Here is a tiny trained network, its code and every weight. The questions are about switching its units off for an input and a target symbol, where a switched-off unit gives its printed mean instead of its output.

import numpy as np


def w(rows, s, z=0):
    codes = np.array(rows[::2]) - 128.0
    scale = np.full(codes.shape[1], s)
    scale[-1] = z or s
    return codes * scale


def f(y):
    return y / 2 * (1 + np.tanh(0.7978845608 * (y + 0.044715 * y**3)))


def softmax(a):
    e = np.exp(a - a.max(-1, keepdims=True))
    return e / e.sum(-1, keepdims=True)


def log_softmax(a):
    a = a - a.max(-1, keepdims=True)
    return a - np.log(np.exp(a).sum(-1, keepdims=True))


def net(x, mask):
    ids = ['ΓΞαβζησφ'.index(c) for c in x.split()]
    T = len(ids)
    res = E[ids] + P[:T]
    u = 0
    for l in range(2):
        r = res
        for j in range(2):
            rows = slice(4 * j, 4 * j + 4)
            q, k, v = (r @ M[l][rows].T for M in (Q, K, V))
            z = softmax(np.where(np.tri(T) > 0, q @ k.T / 4**0.5, -1e9)) @ v
            o = O[l][rows]
            res = res + np.where(mask[u + j], z, o[:, -1]) @ o[:, :-1]
        u += 2
        y = f(res @ A[l][:, :-1].T + A[l][:, -1])
        res = res + np.where(mask[u : u + 12], y, B[l][:, -1]) @ B[l][:, :-1]
        u += 12
    return log_softmax(res[-1] @ U[:, :-1].T + U[:, -1])


Q, K, V, O, A, B = {}, {}, {}, {}, {}, {}
E = w([
[6,194,197,126,108],'Γ',
[74,130,159,217,170],'Ξ',
[64,118,154,171,130],'α',
[41,208,100,111,160],'β',
[89,138,130,186,235],'ζ',
[84,165,216,134,75],'η',
[79,58,144,104,203],'σ',
[122,232,170,146,112],'φ',
],0.012)
P = w([
[2,164,112,195,156],'0',
[30,155,82,173,129],'1',
[55,153,97,165,130],'2',
[81,151,111,154,134],'3',
[95,149,135,136,130],'4',
[116,133,144,121,138],'5',
[138,133,157,105,141],'6',
[158,125,166,90,143],'7',
[175,110,178,74,150],'8',
[195,108,192,49,150],'9',
[206,94,203,38,153],'10',
[227,87,204,18,157],'11',
],0.0076)
Q[0] = w([
[124,238,143,113,166],'L0H1',
[243,125,4,175,94],'L0H1',
[134,141,169,169,126],'L0H1',
[127,136,99,95,131],'L0H1',
[92,150,175,187,247],'L0H2',
[219,181,106,161,42],'L0H2',
[180,154,52,114,88],'L0H2',
[195,120,12,155,86],'L0H2',
],0.019)
K[0] = w([
[212,86,120,109,116],'L0H1',
[4,84,99,223,53],'L0H1',
[119,113,128,85,137],'L0H1',
[144,130,121,163,114],'L0H1',
[202,92,189,81,92],'L0H2',
[30,112,67,153,101],'L0H2',
[35,149,141,153,134],'L0H2',
[20,186,140,126,137],'L0H2',
],0.022)
V[0] = w([
[200,153,167,182,184],'L0H1',
[108,111,106,105,165],'L0H1',
[83,75,163,125,12],'L0H1',
[181,25,240,213,184],'L0H1',
[130,38,172,219,109],'L0H2',
[144,139,51,162,225],'L0H2',
[174,158,112,230,170],'L0H2',
[170,119,173,254,97],'L0H2',
],0.0094)
O[0] = w([
[134,162,111,198,83,126],'L0H1',
[150,97,88,86,97,206],'L0H1',
[36,132,178,126,174,1],'L0H1',
[15,114,61,154,2,124],'L0H1',
[75,53,104,86,57,237],'L0H2',
[190,133,46,48,113,136],'L0H2',
[207,91,151,68,75,153],'L0H2',
[160,58,190,95,65,170],'L0H2',
],0.0076,0.0024)
A[0] = w([
[154,8,3,237,208,50],'L0N1',
[91,228,94,153,116,56],'L0N2',
[197,181,106,108,88,55],'L0N3',
[79,80,186,48,150,130],'L0N4',
[156,110,81,83,51,118],'L0N5',
[190,146,199,145,156,2],'L0N6',
[142,102,50,219,131,59],'L0N7',
[181,227,159,229,70,115],'L0N8',
[235,101,116,92,90,136],'L0N9',
[91,74,171,64,155,126],'L0N10',
[132,90,84,254,174,100],'L0N11',
[124,196,129,57,146,125],'L0N12',
],0.0087,0.0048)
B[0] = w([
[5,214,135,66,130,176],'L0N1',
[95,111,134,89,227,151],'L0N2',
[134,73,176,195,99,120],'L0N3',
[128,123,91,234,144,254],'L0N4',
[49,92,230,171,193,179],'L0N5',
[30,94,65,122,151,152],'L0N6',
[56,43,109,52,130,127],'L0N7',
[94,233,164,73,183,184],'L0N8',
[7,86,204,43,178,180],'L0N9',
[141,132,98,221,145,219],'L0N10',
[126,130,213,58,27,161],'L0N11',
[103,3,164,203,125,190],'L0N12',
],0.011,0.003)
Q[1] = w([
[1,74,190,196,89],'L1H1',
[47,253,199,193,204],'L1H1',
[102,80,90,120,100],'L1H1',
[234,156,90,38,133],'L1H1',
[156,106,165,142,112],'L1H2',
[163,159,110,126,145],'L1H2',
[148,134,141,121,109],'L1H2',
[68,119,157,167,117],'L1H2',
],0.0098)
K[1] = w([
[248,152,92,77,56],'L1H1',
[246,172,206,23,96],'L1H1',
[144,129,114,165,106],'L1H1',
[5,135,158,174,181],'L1H1',
[151,161,133,126,134],'L1H2',
[75,134,124,133,135],'L1H2',
[140,140,118,119,117],'L1H2',
[153,111,166,132,106],'L1H2',
],0.012)
V[1] = w([
[35,104,87,192,102],'L1H1',
[71,178,68,205,201],'L1H1',
[53,134,100,212,79],'L1H1',
[154,227,103,185,166],'L1H1',
[160,40,36,218,206],'L1H2',
[236,240,191,175,23],'L1H2',
[212,31,123,203,1],'L1H2',
[203,142,208,117,175],'L1H2',
],0.0047)
O[1] = w([
[72,51,59,177,156,177],'L1H1',
[176,151,24,126,144,190],'L1H1',
[93,61,56,204,166,170],'L1H1',
[223,189,60,136,158,138],'L1H1',
[231,255,155,136,106,174],'L1H2',
[9,103,14,168,217,1],'L1H2',
[67,186,173,244,195,56],'L1H2',
[66,176,106,36,120,104],'L1H2',
],0.0045,0.0067)
A[1] = w([
[141,177,124,142,26,99],'L1N1',
[54,128,54,79,89,36],'L1N2',
[126,69,117,180,82,41],'L1N3',
[69,199,161,118,42,67],'L1N4',
[134,200,49,154,75,158],'L1N5',
[154,28,165,108,254,140],'L1N6',
[212,20,105,121,137,3],'L1N7',
[146,148,213,178,119,41],'L1N8',
[192,80,60,116,83,133],'L1N9',
[180,192,148,113,127,62],'L1N10',
[183,89,147,70,99,117],'L1N11',
[129,68,165,117,151,112],'L1N12',
],0.0081,0.012)
B[1] = w([
[59,139,135,156,183,130],'L1N1',
[177,83,162,161,133,144],'L1N2',
[191,100,252,108,133,133],'L1N3',
[158,148,38,188,191,166],'L1N4',
[130,50,146,97,253,198],'L1N5',
[133,249,61,165,75,254],'L1N6',
[104,178,222,184,141,120],'L1N7',
[163,218,112,103,150,128],'L1N8',
[189,64,92,90,78,143],'L1N9',
[165,27,143,165,109,143],'L1N10',
[138,155,116,78,73,150],'L1N11',
[164,198,76,143,86,164],'L1N12',
],0.012,0.0051)
U = w([
[160,169,12,125,145,106],'Γ',
[49,167,124,166,160,166],'Ξ',
[88,150,96,154,212,3],'α',
[161,190,143,20,207,221],'β',
[54,128,127,76,46,216],'ζ',
[102,68,59,125,202,84],'η',
[147,55,95,129,110,163],'σ',
[22,114,13,2,170,168],'φ',
],0.0044,0.0032)

Each question gives the input, a string of symbols that net reads in full, and the target symbol t.
The units are the heads (4 rows each of Q, K, V and O) and the neurons (one row each of A and B). Each row of codes is followed by its name. A weight is (code - 128) times the scale printed after its matrix; where a second scale follows, it is the last column's (O, A, B and U).
mask holds one flag per unit, layer by layer, with each layer's heads first. A switched-off unit (its flag False) gives its mean, the last column of its rows in O or B, instead of its output. The means were averaged over made-up inputs and are rounded, as every weight is.
A unit's drop is (log p(t) with every unit on - log p(t) with that unit switched off) / (log p(t) with every unit on - log p(t) with every unit switched off).
The circuit of an input: a set's keep is (log p(t) with only the set's units on - log p(t) with every unit switched off) / (log p(t) with every unit on - log p(t) with every unit switched off). Starting from the 12 units with the biggest drops (on a tie, the unit counted first), units are removed one at a time, each time the one whose removal leaves the highest keep (on an exact tie, the one counted first), for as long as the keep stays at least 0.8.
circuit, biggest first: the units of the circuit, biggest drop first
most important unit: the unit with the biggest drop
top k neurons: the k neurons with the biggest drops, biggest first
k most important neurons of layer l: the k neurons of layer l with the biggest drops, biggest first
heads that matter: for each layer, one digit per head in row order, 1 if its drop is at least 0.15 and else 0, layers parted by /
drop of u: that unit's drop, to one decimal
input Ξ β φ σ Ξ σ β β β Γ α, target Γ: circuit, biggest first : L0H1, L0N1, L1N6
input σ Ξ α Ξ, target σ: most important unit : L0H2
input β β Ξ φ Ξ η ζ ζ σ Ξ, target φ: heads that matter : 11 / 00
input ζ φ β ζ, target β: circuit, biggest first : L0H2, L0N8, L1H1, L0H1
input Ξ α β, target Γ: circuit, biggest first : L0H1, L1N6, L0N12, L0N1
input η Ξ β σ α, target φ: heads that matter : 01 / 00
input σ η φ η α φ α, target β: circuit, biggest first : L0H1, L1H1, L0N8, L0H2
input Ξ σ Ξ β η α β β, target Γ: 3 most important neurons of layer 0 : L0N1, L0N12, L0N11
input β η φ, target β: circuit, biggest first : L0N8, L1H1, L0H1
input η Ξ η Ξ φ Ξ ζ Ξ Ξ Ξ, target ζ: circuit, biggest first : L0H1, L0H2, L0N4, L1H1
input Ξ Ξ α β Ξ β Ξ Ξ β η α, target Ξ: circuit, biggest first : L0H2, L1H2
input σ α φ β, target β: circuit, biggest first : L0H2, L0H1
input Ξ φ Γ, target β: heads that matter : 01 / 10
input Γ β φ η σ Ξ, target φ: most important unit : L0H2
input φ β Ξ β η σ Ξ β η Γ, target Ξ: circuit, biggest first : L0H2, L0H1
input σ ζ ζ β α, target σ: top 2 neurons : L0N1, L1N9
input α ζ Γ Ξ β Γ β Ξ, target Γ: 2 most important neurons of layer 1 : L1N6, L1N12
input σ β α, target σ: heads that matter : 11 / 01
input σ β η σ β Ξ ζ, target ζ: heads that matter : 11 / 00
input Γ Ξ Γ Ξ β β β β Γ β η, target Ξ: top 2 neurons : L0N6, L0N12
input σ β σ ζ, target φ: heads that matter : 01 / 00
input φ φ Ξ Ξ ζ α Ξ β Ξ σ Ξ ζ, target φ: most important unit : L0H1
input Γ α α, target η: heads that matter : 11 / 10
input β σ Ξ Γ Ξ Ξ ζ β, target ζ: 3 most important neurons of layer 0 : L0N4, L0N9, L0N10
input σ η Ξ Ξ φ Ξ, target β: top 2 neurons : L0N8, L0N4
input Ξ Ξ β Ξ Ξ α β Ξ β β Ξ Γ, target Γ: 2 most important neurons of layer 0 : L0N12, L0N9
input α β Ξ, target Γ: drop of L0H1 : 1.2
input φ η ζ Ξ Ξ β Ξ Ξ Ξ η Ξ, target Ξ: drop of L0H2 : 0.8
input Ξ α β Γ, target Γ: drop of L0N12 : 0.3
